Below is a small trained network, with its code and all its weights. Each question gives an input and a target symbol and asks what happens when units are switched off, that is, made to give their printed mean instead of their output.

import numpy as np


def w(rows, s, z=0):
    codes = np.array(rows[::2]) - 128.0
    scale = np.full(codes.shape[1], s)
    scale[-1] = z or s
    return codes * scale


def f(y):
    return np.maximum(y, 0)


def softmax(a):
    e = np.exp(a - a.max(-1, keepdims=True))
    return e / e.sum(-1, keepdims=True)


def log_softmax(a):
    a = a - a.max(-1, keepdims=True)
    return a - np.log(np.exp(a).sum(-1, keepdims=True))


def net(x, mask):
    ids = ['ΓΨδεμξ'.index(c) for c in x.split()]
    T = len(ids)
    res = E[ids] + P[:T]
    u = 0
    for l in range(3):
        q, k, v = (res @ M[l].T for M in (Q, K, V))
        z = softmax(np.where(np.tri(T) > 0, q @ k.T / 2**0.5, -1e9)) @ v
        res = res + np.where(mask[u], z, O[l][:, -1]) @ O[l][:, :-1]
        u += 1
        y = f(res @ A[l][:, :-1].T + A[l][:, -1])
        res = res + np.where(mask[u : u + 8], y, B[l][:, -1]) @ B[l][:, :-1]
        u += 8
    return log_softmax(res[-1] @ U[:, :-1].T + U[:, -1])


Q, K, V, O, A, B = {}, {}, {}, {}, {}, {}
E = w([
[52,134,128,126,161,186,148,39,81,132],'Γ',
[151,151,74,114,222,136,114,87,142,128],'Ψ',
[30,72,159,141,91,124,96,93,87,113],'δ',
[156,68,88,147,100,171,81,145,74,156],'ε',
[131,153,168,152,176,160,97,212,133,161],'μ',
[77,185,140,133,6,202,105,157,124,73],'ξ',
],0.013)
P = w([
[117,64,62,96,108,170,202,195,223,175],'0',
[107,120,66,188,147,254,98,81,126,224],'1',
[137,169,150,127,85,41,99,139,30,127],'2',
[15,190,155,218,94,103,170,202,144,142],'3',
[182,60,172,24,81,198,159,89,183,92],'4',
[121,221,106,106,80,116,57,126,2,106],'5',
],0.0088)
Q[0] = w([
[177,122,165,133,168,195,3,24,64,187],'L0H0',
[103,116,111,190,119,195,146,126,157,165],'L0H0',
],0.005)
K[0] = w([
[85,46,73,76,192,141,53,101,163,254],'L0H0',
[167,78,230,91,211,161,98,88,25,82],'L0H0',
],0.0042)
V[0] = w([
[135,206,123,196,137,110,107,86,1,145],'L0H0',
[90,219,81,197,120,51,68,155,51,83],'L0H0',
],0.0044)
O[0] = w([
[150,208,210,127,254,245,105,42,67,203,51],'L0H0',
[142,181,245,101,139,213,45,75,103,134,9],'L0H0',
],0.0082,0.0012)
A[0] = w([
[198,84,157,117,130,139,130,104,133,141,144],'L0N0',
[111,111,180,114,177,163,124,198,125,201,176],'L0N1',
[216,85,104,95,176,113,144,113,112,108,185],'L0N2',
[148,156,110,113,1,106,96,168,92,109,144],'L0N3',
[45,111,106,178,142,175,162,108,120,189,252],'L0N4',
[156,166,122,104,132,74,87,141,67,86,179],'L0N5',
[173,108,114,184,174,149,130,99,110,199,178],'L0N6',
[125,70,168,83,119,86,168,77,129,112,126],'L0N7',
],0.008,0.003)
B[0] = w([
[118,114,145,74,118,193,153,232,197,185,143],'L0N0',
[142,160,112,190,124,157,110,174,163,115,233],'L0N1',
[49,87,78,123,127,113,74,137,126,148,152],'L0N2',
[178,146,141,188,103,153,167,174,62,126,204],'L0N3',
[109,151,25,112,70,142,149,101,149,81,253],'L0N4',
[160,107,126,124,150,87,143,146,94,255,182],'L0N5',
[76,130,132,100,73,129,101,150,145,146,179],'L0N6',
[79,86,159,131,68,80,145,145,139,83,149],'L0N7',
],0.0086,0.007)
Q[1] = w([
[34,139,59,127,50,130,151,201,249,132],'L1H0',
[44,215,141,178,168,118,119,93,2,239],'L1H0',
],0.0073)
K[1] = w([
[163,182,254,108,128,116,105,148,38,156],'L1H0',
[138,93,29,137,145,22,187,182,87,123],'L1H0',
],0.0082)
V[1] = w([
[85,65,87,113,249,24,64,156,181,241],'L1H0',
[212,192,142,254,220,165,179,235,231,175],'L1H0',
],0.0045)
O[1] = w([
[77,141,149,96,101,5,90,167,123,143,102],'L1H0',
[193,119,51,143,61,102,94,93,148,121,254],'L1H0',
],0.015,0.0061)
A[1] = w([
[117,154,118,177,177,147,183,168,254,152,19],'L1N0',
[168,193,147,169,132,135,169,137,125,75,60],'L1N1',
[141,61,125,101,200,157,122,98,158,112,107],'L1N2',
[155,148,175,105,180,153,119,177,175,95,100],'L1N3',
[179,162,89,190,92,40,47,88,183,89,143],'L1N4',
[120,100,64,129,84,154,164,117,168,246,139],'L1N5',
[71,76,170,176,157,138,47,95,148,89,63],'L1N6',
[187,56,105,68,179,132,127,141,167,102,249],'L1N7',
],0.0064,0.0014)
B[1] = w([
[128,159,92,127,158,159,126,94,200,73,166],'L1N0',
[119,92,98,101,213,80,118,105,41,109,145],'L1N1',
[158,108,159,191,155,71,141,85,190,70,138],'L1N2',
[155,108,167,107,47,149,49,157,156,208,139],'L1N3',
[128,96,254,59,68,157,222,78,152,148,247],'L1N4',
[81,49,184,56,180,175,107,186,110,51,216],'L1N5',
[193,226,165,105,138,198,138,3,161,80,132],'L1N6',
[73,252,172,209,132,128,57,93,87,136,151],'L1N7',
],0.0054,0.016)
Q[2] = w([
[155,100,132,95,120,128,120,97,92,223],'L2H0',
[112,149,97,177,132,122,96,130,2,161],'L2H0',
],0.009)
K[2] = w([
[89,90,101,153,129,136,144,156,254,120],'L2H0',
[111,51,101,122,154,90,192,121,101,106],'L2H0',
],0.0079)
V[2] = w([
[115,172,165,202,116,139,149,90,255,129],'L2H0',
[171,111,152,221,37,186,102,255,88,194],'L2H0',
],0.0058)
O[2] = w([
[144,166,184,125,89,144,124,159,135,113,167],'L2H0',
[146,120,8,69,167,150,159,166,142,172,254],'L2H0',
],0.014,0.0084)
A[2] = w([
[121,171,159,116,131,170,127,137,118,75,123],'L2N0',
[91,141,203,154,126,137,91,83,156,99,135],'L2N1',
[87,108,131,118,163,147,66,118,141,130,116],'L2N2',
[71,147,138,131,100,46,94,161,134,139,107],'L2N3',
[97,174,127,113,88,2,158,167,141,165,20],'L2N4',
[191,127,174,112,107,175,151,95,179,108,5],'L2N5',
[118,94,115,115,117,130,169,193,83,74,90],'L2N6',
[150,144,163,114,115,120,121,103,76,163,188],'L2N7',
],0.0082,0.0034)
B[2] = w([
[112,129,111,150,78,114,98,68,164,111,188],'L2N0',
[139,124,116,255,93,76,71,62,145,135,187],'L2N1',
[65,107,149,174,195,135,216,161,80,135,164],'L2N2',
[185,121,115,115,164,125,127,185,112,49,174],'L2N3',
[143,177,162,115,126,192,113,76,132,30,208],'L2N4',
[137,122,116,138,134,51,138,175,80,143,237],'L2N5',
[109,183,177,182,141,125,132,102,124,168,254],'L2N6',
[102,141,200,63,94,125,119,94,98,176,183],'L2N7',
],0.0083,0.0073)
U = w([
[174,140,133,187,95,105,122,49,171,173,74],'Γ',
[154,178,106,109,118,92,102,131,78,58,46],'Ψ',
[70,141,216,71,149,170,196,148,109,138,175],'δ',
[129,152,27,169,114,3,98,136,68,155,133],'ε',
[173,156,117,71,13,127,95,105,190,163,223],'μ',
[232,117,123,150,134,165,159,62,124,106,4],'ξ',
],0.0052,0.0031)

Each question gives the input, a string of symbols that net reads in full, and the target symbol t.
The units are the heads (2 rows each of Q, K, V and O) and the neurons (one row each of A and B). Each row of codes is followed by its name. A weight is (code - 128) times the scale printed after its matrix; where a second scale follows, it is the last column's (O, A, B and U).
mask holds one flag per unit, layer by layer, with each layer's heads first. A switched-off unit (its flag False) gives its mean, the last column of its rows in O or B, instead of its output. The means were averaged over made-up inputs and are rounded, as every weight is.
A unit's drop is (log p(t) with every unit on - log p(t) with that unit switched off) / (log p(t) with every unit on - log p(t) with every unit switched off).
The circuit of an input: a set's keep is (log p(t) with only the set's units on - log p(t) with every unit switched off) / (log p(t) with every unit on - log p(t) with every unit switched off). Starting from the 12 units with the biggest drops (on a tie, the unit counted first), units are removed one at a time, each time the one whose removal leaves the highest keep (on an exact tie, the one counted first), for as long as the keep stays at least 0.8.
circuit, biggest first: the units of the circuit, biggest drop first
top k neurons: the k neurons with the biggest drops, biggest first
top k neurons in layer l: the k neurons of layer l with the biggest drops, biggest first
input δ Ψ ε, target δ: circuit, biggest first : L1H0, L0N1
input μ δ ε ε, target ε: circuit, biggest first : L2H0, L1N4, L1H0, L0N5
input Ψ δ δ δ μ Γ, target Ψ: top neuron in layer 0 : L0N2
input δ μ μ μ Ψ μ, target δ: circuit, biggest first : L1H0, L0H0, L0N4
input μ Γ ξ ξ Γ, target ξ: circuit, biggest first : L1H0, L0N3
input δ μ μ ξ μ Γ, target δ: circuit, biggest first : L1H0, L0H0
input ξ μ ε μ, target ε: circuit, biggest first : L2H0, L1N4, L1H0
input ξ δ μ Γ Ψ μ, target ξ: circuit, biggest first : L1H0, L0H0, L0N3
input μ δ Ψ ξ μ, target ξ: circuit, biggest first : L0H0, L1H0
input ξ δ δ μ μ Γ, target ξ: circuit, biggest first : L0H0, L1H0, L0N3
input Ψ Ψ μ ξ ε, target ξ: circuit, biggest first : L0H0, L1H0
input ξ μ ξ δ, target ξ: circuit, biggest first : L1H0, L0N3
input ε μ δ Ψ δ ξ, target ε: top 3 neurons : L1N4, L0N3, L1N5
input Ψ μ δ, target Ψ: top 2 neurons in layer 2 : L2N4, L2N3
input δ μ δ ξ, target δ: circuit, biggest first : L1H0
input Ψ ε μ μ δ ε, target Ψ: top 2 neurons : L2N3, L2N4
input μ δ δ Ψ Ψ, target Γ: top 2 neurons : L2N1, L0N3
input ε ξ Γ, target ε: top 3 neurons in layer 0 : L0N1, L0N3, L0N2
input μ δ Ψ Ψ, target Ψ: top 4 neurons : L2N4, L2N3, L0N5, L0N4
input Γ δ ε, target Γ: top 2 neurons in layer 0 : L0N4, L0N3
input μ μ ε Ψ, target ε: top 2 neurons : L1N4, L0N5
input μ μ Ψ, target μ: top 2 neurons : L1N4, L0N4
input Γ μ μ μ ξ μ, target Γ: top neuron : L2N1
input δ ξ Ψ δ, target Ψ: top 2 neurons in layer 0 : L0N4, L0N5
